grid =
array([[104, 137, 190, 101, 208,  70,  44,  99, 149, 176,  85, 149],
       [117, 142,  74, 129, 114, 173, 156, 171,  98, 112, 148,  98],
       [121, 103, 186, 114, 139,  85,  87,  95,  99, 185, 145,  99],
       [138, 107, 185,  84, 148, 101, 112,  95, 111, 169,  80, 111],
       [109, 134, 140,  65, 114,  68,  90,  69, 105, 166, 202, 105]])
Rows and columns are counted from 1.
(1, 1) => 104
(4, 10) => 169
(5, 1) => 109
(3, 9) => 99
(1, 10) => 176
(3, 12) => 99
(1, 7) => 44
(4, 1) => 138
(1, 6) => 70
(4, 11) => 80
(4, 3) => 185
(5, 6) => 68
(3, 1) => 121
(3, 4) => 114
(1, 4) => 101
(1, 5) => 208
(3, 2) => 103
(2, 9) => 98
(4, 5) => 148
(3, 6) => 85
(2, 4) => 129
(5, 12) => 105
(3, 7) => 87
(2, 8) => 171
(3, 8) => 95

m =
97	123	89	140	119	124	115	210	123	181	86	126	150	120	86
131	100	90	134	104	119	87	196	133	172	48	136	151	123	103
82	85	97	123	106	141	112	220	130	193	51	140	146	119	102
72	97	117	149	123	134	79	206	123	176	77	124	145	132	96
98	115	102	124	88	128	118	221	125	207	66	98	185	116	98
122	120	89	99	109	112	118	204	139	193	51	139	168	114	105
32	94	104	141	99	97	128	190	105	154	43	156	117	156	93
98	119	121	127	103	119	118	197	152	186	67	113	129	136	113
97	102	87	125	86	112	139	209	119	177	45	128	141	132	99
Rows and columns are counted from 1.
(1, 1) = 97
(5, 2) = 115
(5, 14) = 116
(9, 11) = 45
(7, 14) = 156
(7, 15) = 93
(4, 3) = 117
(1, 15) = 86
(8, 7) = 118
(4, 7) = 79
(4, 10) = 176
(9, 15) = 99
(2, 5) = 104
(9, 3) = 87
(1, 7) = 115
(5, 10) = 207
(4, 4) = 149
(1, 9) = 123
(4, 15) = 96
(2, 7) = 87
(7, 5) = 99
(7, 2) = 94
(6, 12) = 139
(4, 12) = 124
(7, 7) = 128
(5, 12) = 98
(7, 10) = 154
(6, 3) = 89
(3, 9) = 130
(5, 15) = 98
(9, 7) = 139
(2, 10) = 172
(8, 5) = 103
(1, 5) = 119
(4, 8) = 206
(6, 13) = 168
(1, 13) = 150

data =
112	89	155	146	152	117	144	172	51	141	143	112	141
104	87	154	146	164	111	149	171	43	123	152	114	132
110	87	152	140	164	126	147	153	39	133	152	105	140
99	93	154	142	156	124	145	172	44	126	152	120	140
112	87	155	146	164	118	145	166	69	134	152	111	156
110	80	164	164	164	117	139	176	51	134	152	109	140
110	82	156	147	169	115	153	181	51	136	138	112	133
109	87	157	162	177	116	143	172	51	138	140	112	152
113	87	145	147	165	117	148	175	59	134	152	117	140
108	95	171	146	165	115	145	171	54	127	136	112	140
108	87	165	175	157	126	136	163	57	127	151	117	156
110	87	155	146	167	132	145	172	56	133	152	111	135
114	81	145	155	164	117	130	163	71	134	165	114	135
110	83	155	135	162	120	147	179	51	134	152	107	140
Rows and columns are counted from 1.
(1, 1) = 112
(8, 12) = 112
(5, 8) = 166
(12, 2) = 87
(9, 12) = 117
(3, 13) = 140
(9, 6) = 117
(13, 4) = 155
(13, 1) = 114
(2, 6) = 111
(10, 3) = 171
(5, 4) = 146
(14, 6) = 120
(6, 2) = 80
(14, 11) = 152
(7, 7) = 153
(7, 2) = 82
(11, 10) = 127
(12, 4) = 146
(10, 7) = 145
(1, 8) = 172
(3, 8) = 153
(11, 6) = 126
(2, 3) = 154
(4, 8) = 172
(7, 3) = 156
(2, 2) = 87
(11, 9) = 57
(13, 2) = 81
(4, 1) = 99
(11, 13) = 156
(12, 3) = 155
(5, 9) = 69
(9, 13) = 140
(2, 7) = 149
(2, 12) = 114
(13, 3) = 145

A =
[[ 98  39 142  93 121 162  60  44 120  89]
 [ 67  46 214 110  48 205  62 193 197  69]
 [ 57 137 212 177 138 180 110  37  58 205]
 [ 86 121  44 179 158 116 195  96 144 161]
 [155 136  36 199 180 159 141  45 168 173]
 [ 60  50  49 150 137  91  58 129  41 123]]
Rows and columns are counted from 1.
row 1 col 1 = 98
row 3 col 1 = 57
row 6 col 3 = 49
row 2 col 10 = 69
row 3 col 2 = 137
row 3 col 6 = 180
row 4 col 6 = 116
row 6 col 5 = 137
row 5 col 5 = 180
row 6 col 9 = 41
row 6 col 4 = 150
row 2 col 8 = 193
row 1 col 4 = 93
row 5 col 10 = 173
row 3 col 9 = 58
row 6 col 1 = 60
row 5 col 4 = 199
row 1 col 7 = 60

B =
131	62	147	99	88	87	167	119	108	153	119	95	119
140	117	112	151	120	170	124	163	114	138	161	122	169
125	171	123	144	158	173	102	188	130	175	66	102	229
176	82	162	128	87	73	191	118	150	146	130	70	159
87	116	205	141	114	117	135	115	175	106	67	149	164
169	142	92	168	130	184	102	178	130	155	116	121	165
155	145	213	119	137	124	154	98	187	112	74	134	119
175	116	83	144	94	158	111	186	120	116	156	105	126
153	115	143	105	123	86	193	138	187	122	125	70	184
87	62	125	96	116	82	174	136	108	131	159	86	158
139	168	137	160	162	188	109	157	151	196	66	118	226
139	94	120	109	159	148	140	98	124	99	76	96	201
100	145	196	155	87	126	183	109	203	199	117	150	153
173	165	214	170	140	73	157	185	200	99	83	147	174
172	67	151	96	145	107	133	187	108	142	130	73	168
165	121	83	146	151	159	186	106	123	107	74	93	166
Rows and columns are counted from 1.
(1, 1) -> 131
(3, 6) -> 173
(9, 9) -> 187
(3, 7) -> 102
(13, 1) -> 100
(5, 4) -> 141
(15, 11) -> 130
(14, 1) -> 173
(11, 3) -> 137
(12, 1) -> 139
(2, 9) -> 114
(3, 4) -> 144
(9, 6) -> 86
(16, 3) -> 83
(10, 13) -> 158
(16, 1) -> 165
(2, 1) -> 140
(3, 5) -> 158
(5, 13) -> 164
(4, 8) -> 118
(10, 3) -> 125
(1, 2) -> 62
(4, 3) -> 162
(14, 9) -> 200
(6, 5) -> 130
(14, 3) -> 214
(13, 13) -> 153
(13, 4) -> 155
(15, 2) -> 67
(7, 1) -> 155
(4, 13) -> 159
(13, 8) -> 109
(1, 10) -> 153
(6, 1) -> 169
(10, 8) -> 136
(5, 11) -> 67

a =
133	134	134	133	110	134	133	138	133	136	133	134	134
144	131	133	137	104	134	140	145	135	136	126	129	138
128	118	120	124	195	110	126	97	120	108	103	116	123
128	123	124	126	201	110	127	92	124	108	103	121	127
119	122	122	121	156	120	120	112	121	118	124	123	120
127	141	138	133	110	136	130	134	136	139	139	141	135
148	114	121	131	167	114	140	116	126	113	96	111	133
120	131	129	125	169	120	122	105	126	120	122	131	126
144	131	133	136	105	134	140	144	135	135	125	129	138
144	130	132	136	106	133	140	144	135	134	124	129	138
134	134	134	133	109	134	133	138	134	136	132	134	135
140	133	134	135	106	134	137	142	135	136	128	132	137
126	142	139	133	110	136	130	133	137	139	140	143	135
127	120	121	124	190	112	126	99	121	109	106	118	124
134	136	135	134	108	135	134	138	135	136	133	135	136
Indices start at 1.
(1, 1) = 133
(15, 1) = 134
(13, 8) = 133
(1, 8) = 138
(1, 12) = 134
(8, 13) = 126
(4, 2) = 123
(3, 4) = 124
(12, 4) = 135
(2, 3) = 133
(5, 4) = 121
(1, 3) = 134
(5, 2) = 122
(2, 12) = 129
(15, 8) = 138
(10, 1) = 144
(12, 12) = 132
(14, 5) = 190
(12, 6) = 134
(12, 13) = 137
(10, 10) = 134
(2, 1) = 144
(1, 4) = 133
(3, 10) = 108
(4, 5) = 201
(9, 4) = 136
(6, 1) = 127
(10, 13) = 138
(7, 5) = 167
(1, 13) = 134
(9, 2) = 131
(2, 8) = 145
(5, 7) = 120

x =
[[170 173  64  57 138  39 101]
 [123 150 111 111 133 133  98]
 [ 97 130  97 104  95 137 124]
 [153 162  93  94 146  90 110]
 [150 115 122 111 105 102 141]
 [ 38  83 119 124  70 185 177]
 [201 210 100  81 194  44  57]
 [117 100 140 136  97 137 167]
 [116 134 117 114 128 140 121]
 [ 89 116 106 100 107 144 152]
 [146 167  80  71 140  74 102]
 [105  95 155 146  91 161 155]
 [170 156 122 120 159 113  94]]
Rows and columns are counted from 1.
(1, 1) => 170
(4, 7) => 110
(4, 6) => 90
(3, 2) => 130
(5, 3) => 122
(5, 7) => 141
(4, 4) => 94
(9, 2) => 134
(10, 5) => 107
(7, 5) => 194
(3, 1) => 97
(5, 4) => 111
(6, 1) => 38
(12, 7) => 155
(1, 2) => 173
(7, 7) => 57
(10, 3) => 106
(3, 7) => 124
(1, 5) => 138
(8, 5) => 97
(11, 1) => 146
(1, 3) => 64
(4, 2) => 162
(7, 1) => 201
(12, 5) => 91
(6, 7) => 177
(2, 3) => 111
(3, 6) => 137
(12, 6) => 161
(6, 6) => 185
(4, 3) => 93
(12, 2) => 95
(2, 5) => 133
(6, 2) => 83
